Below is a small trained network, with its code and all its weights. Each question gives an input and a class and asks what happens when units are switched off, that is, made to give their printed mean instead of their output.

import numpy as np


def w(rows, s, z=0):
    codes = np.array(rows[::2]) - 128.0
    scale = np.full(codes.shape[1], s)
    scale[-1] = z or s
    return codes * scale


def f(y):
    return np.maximum(y, 0)


def log_softmax(a):
    a = a - a.max(-1, keepdims=True)
    return a - np.log(np.exp(a).sum(-1, keepdims=True))


def net(x, mask):
    res = np.array(x, float).reshape(1, 6) / 4 @ E
    y = f(res @ A[0][:, :-1].T + A[0][:, -1])
    res = res + np.where(mask, y, B[0][:, -1]) @ B[0][:, :-1]
    return log_softmax(res[-1] @ U[:, :-1].T + U[:, -1])


A, B = {}, {}
E = w([
[85,154,71,92,210,12,94,108,62,4],'x0',
[162,27,202,101,244,124,69,209,75,166],'x1',
[133,146,138,119,126,125,123,132,132,125],'x2',
[107,117,129,108,132,117,112,114,154,138],'x3',
[240,55,187,199,160,76,157,23,205,27],'x4',
[171,129,114,181,47,1,15,137,102,223],'x5',
],0.0097)
A[0] = w([
[214,119,168,145,167,128,126,39,157,89,123],'N1',
[34,169,65,143,158,121,116,171,126,197,130],'N2',
[39,189,90,75,148,156,118,215,42,171,146],'N3',
[182,16,165,67,221,153,66,238,64,152,114],'N4',
[54,144,130,79,205,210,193,134,123,45,80],'N5',
[44,147,30,77,103,174,101,233,63,156,123],'N6',
[190,83,185,166,52,245,135,112,219,246,107],'N7',
[151,124,134,161,58,65,36,100,97,154,69],'N8',
[95,209,52,147,69,122,156,75,160,99,99],'N9',
[120,129,136,82,202,78,71,124,18,47,99],'N10',
[124,132,129,118,63,224,111,161,126,203,98],'N11',
[75,128,141,70,147,199,160,119,126,48,79],'N12',
[60,194,85,68,129,176,85,185,60,143,136],'N13',
[146,158,129,127,29,175,202,84,193,182,101],'N14',
[68,191,77,119,121,55,145,83,93,42,80],'N15',
[168,37,218,126,144,194,128,147,134,225,101],'N16',
[50,151,63,111,59,110,169,97,166,93,132],'N17',
[111,209,24,131,32,130,176,77,180,76,116],'N18',
[94,149,74,144,30,142,154,70,121,110,98],'N19',
[157,31,200,75,189,133,101,191,89,122,120],'N20',
[234,87,166,156,147,77,131,75,159,71,131],'N21',
[104,86,202,116,202,102,79,196,85,98,139],'N22',
[54,166,85,105,113,164,88,187,59,155,118],'N23',
[188,115,91,184,63,39,29,129,90,220,87],'N24',
[98,140,146,201,32,38,28,145,89,140,107],'N25',
[219,92,174,178,135,97,127,77,207,50,139],'N26',
[134,152,56,144,157,127,128,136,167,168,1],'N27',
[88,144,61,75,215,48,106,122,38,84,119],'N28',
[123,138,51,97,166,5,117,196,88,50,90],'N29',
[88,175,74,169,26,142,128,85,161,96,121],'N30',
[61,160,148,117,195,171,199,109,144,67,91],'N31',
[176,84,197,171,133,97,109,77,189,63,122],'N32',
[149,55,194,99,254,117,85,192,69,167,117],'N33',
[114,137,30,110,214,89,61,117,58,61,112],'N34',
[88,149,74,138,204,42,104,95,102,54,87],'N35',
[87,176,73,22,103,174,113,207,28,167,136],'N36',
[151,112,138,140,105,155,80,136,180,148,64],'N37',
[145,129,111,181,73,18,13,156,90,128,48],'N38',
[132,111,141,59,171,250,141,107,119,47,98],'N39',
[129,58,147,106,122,125,139,87,130,109,130],'N40',
[213,65,190,206,161,79,160,57,194,65,130],'N41',
[122,96,170,180,167,120,85,173,121,119,75],'N42',
[76,101,176,79,168,244,223,165,157,58,75],'N43',
[132,131,150,154,47,102,52,124,83,81,77],'N44',
[122,178,49,124,60,116,123,82,159,69,119],'N45',
],0.01,0.0081)
B[0] = w([
[102,101,146,118,100,92,103,66,177,90,190],'N1',
[98,110,147,160,75,98,87,70,181,78,192],'N2',
[82,91,148,149,69,63,71,51,167,72,225],'N3',
[207,215,42,67,131,112,78,113,61,198,219],'N4',
[161,83,174,216,195,112,113,198,206,200,202],'N5',
[91,84,134,155,64,79,105,70,144,50,226],'N6',
[70,115,188,89,116,255,249,189,84,92,251],'N7',
[112,122,143,215,201,87,110,165,167,174,190],'N8',
[201,182,75,94,137,134,94,97,61,178,194],'N9',
[141,135,174,104,94,190,212,156,87,107,190],'N10',
[71,97,187,116,73,172,180,100,128,87,204],'N11',
[137,119,151,182,171,100,132,192,173,202,180],'N12',
[105,99,127,120,89,76,107,80,158,86,210],'N13',
[152,186,143,88,90,169,202,146,80,128,206],'N14',
[112,146,161,81,93,232,214,171,61,105,191],'N15',
[141,199,133,69,93,201,225,157,70,97,212],'N16',
[173,190,89,113,111,116,114,90,116,140,189],'N17',
[207,193,74,73,131,128,65,119,70,184,215],'N18',
[207,147,70,76,119,125,113,110,108,159,182],'N19',
[180,178,60,109,127,109,107,110,59,182,193],'N20',
[53,91,147,115,79,73,79,74,171,93,202],'N21',
[178,193,67,76,108,106,96,83,78,176,184],'N22',
[92,98,156,126,103,89,113,81,134,85,202],'N23',
[170,82,185,186,210,90,122,213,213,173,229],'N24',
[131,117,139,196,199,126,115,193,167,178,213],'N25',
[98,74,125,131,93,96,102,45,137,76,212],'N26',
[120,99,127,142,134,140,107,118,126,130,131],'N27',
[100,119,181,90,94,203,211,145,86,113,200],'N28',
[81,140,160,86,111,189,206,176,131,109,193],'N29',
[185,183,88,77,92,127,97,133,92,196,196],'N30',
[143,122,157,173,227,96,142,158,170,163,186],'N31',
[52,106,116,147,90,86,100,63,142,65,195],'N32',
[212,216,58,57,128,120,97,94,62,191,207],'N33',
[117,107,152,80,108,211,205,159,119,98,193],'N34',
[147,117,186,97,85,190,205,152,123,96,190],'N35',
[98,98,140,145,91,91,90,80,152,58,226],'N36',
[134,134,168,136,143,156,170,129,127,110,151],'N37',
[114,134,162,210,211,103,96,223,182,169,203],'N38',
[132,94,152,182,207,93,105,172,197,183,194],'N39',
[124,102,154,132,105,123,116,113,150,116,155],'N40',
[83,87,145,126,64,84,92,46,143,90,224],'N41',
[145,151,123,115,117,142,102,106,108,172,152],'N42',
[143,104,146,221,198,92,125,208,182,160,215],'N43',
[140,104,125,149,173,142,122,180,141,160,160],'N44',
[180,188,65,71,92,81,101,110,76,180,187],'N45',
],0.0098,0.023)
U = w([
[45,81,152,116,80,54,72,7,144,36,163],'0',
[191,215,79,60,119,99,86,87,51,159,165],'1',
[75,123,207,69,97,221,230,168,75,71,110],'2',
[124,94,178,191,224,69,93,208,184,167,2],'3',
],0.012,0.0034)

Each question gives the input, the list of numbers given to net, and the class t.
The units are the neurons (one row each of A and B). Each row of codes is followed by its name. A weight is (code - 128) times the scale printed after its matrix; where a second scale follows, it is the last column's (A, B and U).
mask holds one flag per neuron, in row order. A switched-off neuron (its flag False) gives its mean, the last column of its row in B, instead of its output. The means were averaged over made-up inputs and are rounded, as every weight is.
A unit's drop is (log p(t) with every unit on - log p(t) with that unit switched off) / (log p(t) with every unit on - log p(t) with every unit switched off).
The circuit of an input: a set's keep is (log p(t) with only the set's units on - log p(t) with every unit switched off) / (log p(t) with every unit on - log p(t) with every unit switched off). Starting from the 12 units with the biggest drops (on a tie, the unit counted first), units are removed one at a time, each time the one whose removal leaves the highest keep (on an exact tie, the one counted first), for as long as the keep stays at least 0.8.
circuit, biggest first: the units of the circuit, biggest drop first
unit that matters most: the unit with the biggest drop
k most important neurons: the k neurons with the biggest drops, biggest first
drop of u: that unit's drop, to one decimal
input [6,6,3,0,0,7], class 3: unit that matters most : N38
input [-3,-2,8,0,5,-5], class 0: 3 most important neurons : (N41 N24 N26)
input [8,-5,6,5,-5,8], class 2: 2 most important neurons : (N15 N28)
input [-5,6,1,5,-5,-6], class 1: 2 most important neurons : (N4 N33)
input [8,6,5,0,-7,1], class 2: 2 most important neurons : (N28 N10)
input [4,4,1,6,2,1], class 1: 4 most important neurons : (N7 N33 N22 N4)
input [-3,0,-8,2,-7,8], class 3: 4 most important neurons : (N24 N25 N38 N8)
input [-5,-6,-1,5,-6,2], class 0: 2 most important neurons : (N6 N11)
input [1,-6,8,-8,-3,-6], class 1: 3 most important neurons : (N18 N24 N9)
input [-2,-8,8,-7,-8,2], class 0: 3 most important neurons : (N6 N3 N36)
input [6,-2,7,-8,5,1], class 2: 2 most important neurons : (N15 N35)
input [-1,5,6,-4,-4,-6], class 3: 3 most important neurons : (N43 N5 N39)
input [8,-8,-4,6,-2,6], class 1: 3 most important neurons : (N18 N45 N9)
input [5,-3,2,3,4,3], class 2: circuit, biggest first : (N15)
input [5,5,0,-4,6,-8], class 3: 2 most important neurons : (N5 N43)
input [-1,-8,8,6,1,-8], class 1: 2 most important neurons : (N18 N9)
input [-6,4,7,-6,4,8], class 3: drop of N24 : 1.0
input [8,7,-4,0,-1,-1], class 2: drop of N45 : 0.2
input [3,-4,-6,4,3,5], class 3: drop of N25 : 0.1
input [3,-1,5,-2,-2,-6], class 3: drop of N2 : 0.0
input [7,5,-6,-4,6,-5], class 2: unit that matters most : N10
